Here is a tiny trained network, its code and every weight. The questions are about switching its units off for an input and a target symbol, where a switched-off unit gives its printed mean instead of its output.

import numpy as np


def w(rows, s, z=0):
    codes = np.array(rows[::2]) - 128.0
    scale = np.full(codes.shape[1], s)
    scale[-1] = z or s
    return codes * scale


def f(y):
    return np.maximum(y, 0)


def softmax(a):
    e = np.exp(a - a.max(-1, keepdims=True))
    return e / e.sum(-1, keepdims=True)


def log_softmax(a):
    a = a - a.max(-1, keepdims=True)
    return a - np.log(np.exp(a).sum(-1, keepdims=True))


def net(x, mask):
    ids = ['αεθξπστφω'.index(c) for c in x.split()]
    T = len(ids)
    res = E[ids] + P[:T]
    r = res
    for j in range(2):
        rows = slice(2 * j, 2 * j + 2)
        q, k, v = (r @ M[0][rows].T for M in (Q, K, V))
        z = softmax(np.where(np.tri(T) > 0, q @ k.T / 2**0.5, -1e9)) @ v
        o = O[0][rows]
        res = res + np.where(mask[j], z, o[:, -1]) @ o[:, :-1]
    y = f(res @ A[0][:, :-1].T + A[0][:, -1])
    res = res + np.where(mask[2:6], y, B[0][:, -1]) @ B[0][:, :-1]
    return log_softmax(res[-1] @ U[:, :-1].T + U[:, -1])


Q, K, V, O, A, B = {}, {}, {}, {}, {}, {}
E = w([
[13,9,154,86],'α',
[186,126,203,171],'ε',
[95,61,228,251],'θ',
[192,100,158,132],'ξ',
[172,215,214,152],'π',
[209,162,81,16],'σ',
[88,31,160,216],'τ',
[108,34,119,169],'φ',
[97,18,103,166],'ω',
],0.016)
P = w([
[161,62,249,158],'0',
[180,135,170,123],'1',
[150,123,139,128],'2',
[133,110,117,144],'3',
[125,100,100,162],'4',
[122,82,85,186],'5',
],0.014)
Q[0] = w([
[202,51,117,108],'head 0',
[253,174,130,148],'head 0',
[126,167,146,113],'head 1',
[131,139,132,164],'head 1',
],0.011)
K[0] = w([
[140,41,100,63],'head 0',
[36,107,203,2],'head 0',
[71,51,163,137],'head 1',
[95,75,94,177],'head 1',
],0.0091)
V[0] = w([
[3,122,200,125],'head 0',
[169,201,162,124],'head 0',
[115,136,140,49],'head 1',
[139,100,248,96],'head 1',
],0.011)
O[0] = w([
[59,144,134,179,105],'head 0',
[137,69,63,171,131],'head 0',
[81,78,12,61,132],'head 1',
[74,130,220,183,253],'head 1',
],0.011,0.013)
A[0] = w([
[212,193,178,99,217],'neuron 0',
[95,61,94,158,255],'neuron 1',
[101,135,205,248,244],'neuron 2',
[192,97,209,144,179],'neuron 3',
],0.011,0.0034)
B[0] = w([
[2,56,95,51,160],'neuron 0',
[162,103,235,35,152],'neuron 1',
[149,145,39,83,252],'neuron 2',
[115,49,215,47,195],'neuron 3',
],0.0084,0.034)
U = w([
[116,79,223,78,157],'α',
[92,20,50,119,200],'ε',
[209,105,58,98,206],'θ',
[254,138,86,96,167],'ξ',
[73,127,138,116,9],'π',
[80,137,158,138,170],'σ',
[127,94,185,143,75],'τ',
[170,120,186,124,72],'φ',
[118,80,153,139,4],'ω',
],0.0093,0.0049)

Each question gives the input, a string of symbols that net reads in full, and the target symbol t.
The units are the heads (2 rows each of Q, K, V and O) and the neurons (one row each of A and B). Each row of codes is followed by its name. A weight is (code - 128) times the scale printed after its matrix; where a second scale follows, it is the last column's (O, A, B and U).
mask holds one flag per unit, heads first, then neurons. A switched-off unit (its flag False) gives its mean, the last column of its rows in O or B, instead of its output. The means were averaged over made-up inputs and are rounded, as every weight is.
A unit's drop is (log p(t) with every unit on - log p(t) with that unit switched off) / (log p(t) with every unit on - log p(t) with every unit switched off).
The circuit of an input: a set's keep is (log p(t) with only the set's units on - log p(t) with every unit switched off) / (log p(t) with every unit on - log p(t) with every unit switched off). Starting from all 6 units, units are removed one at a time, each time the one whose removal leaves the highest keep (on an exact tie, the one counted first), for as long as the keep stays at least 0.8.
circuit, biggest first: the units of the circuit, biggest drop first
most important unit: the unit with the biggest drop
top k neurons: the k neurons with the biggest drops, biggest first
heads that matter: for each layer, one digit per head in row order, 1 if its drop is at least 0.15 and else 0, layers parted by /
drop when u is switched off: that unit's drop, to one decimal
input φ θ π θ θ π, target ε: heads that matter => 11
input σ σ σ σ π σ, target ξ: circuit, biggest first => head 1; neuron 0
input τ σ τ π α, target α: top 3 neurons => neuron 1; neuron 2; neuron 0
input θ ω θ φ ω σ, target α: heads that matter => 10
input σ σ τ φ, target α: heads that matter => 00
input ε π ε θ ξ σ, target α: heads that matter => 11
input π π α σ, target σ: heads that matter => 10
input τ σ σ, target ε: heads that matter => 11
input σ φ σ, target ε: most important unit => head 1
input π α σ φ α ω, target α: top 2 neurons => neuron 2; neuron 1
input ε π σ π, target ε: heads that matter => 10
input ω ω ξ π σ τ, target α: drop when neuron 1 is switched off => 1.1
input ξ σ σ ξ θ α, target α: drop when neuron 1 is switched off => 1.3
input σ π ω, target α: top neuron => neuron 1
input α π π σ, target σ: drop when head 1 is switched off => 0.0
input π σ σ σ φ τ, target α: top 2 neurons => neuron 1; neuron 2
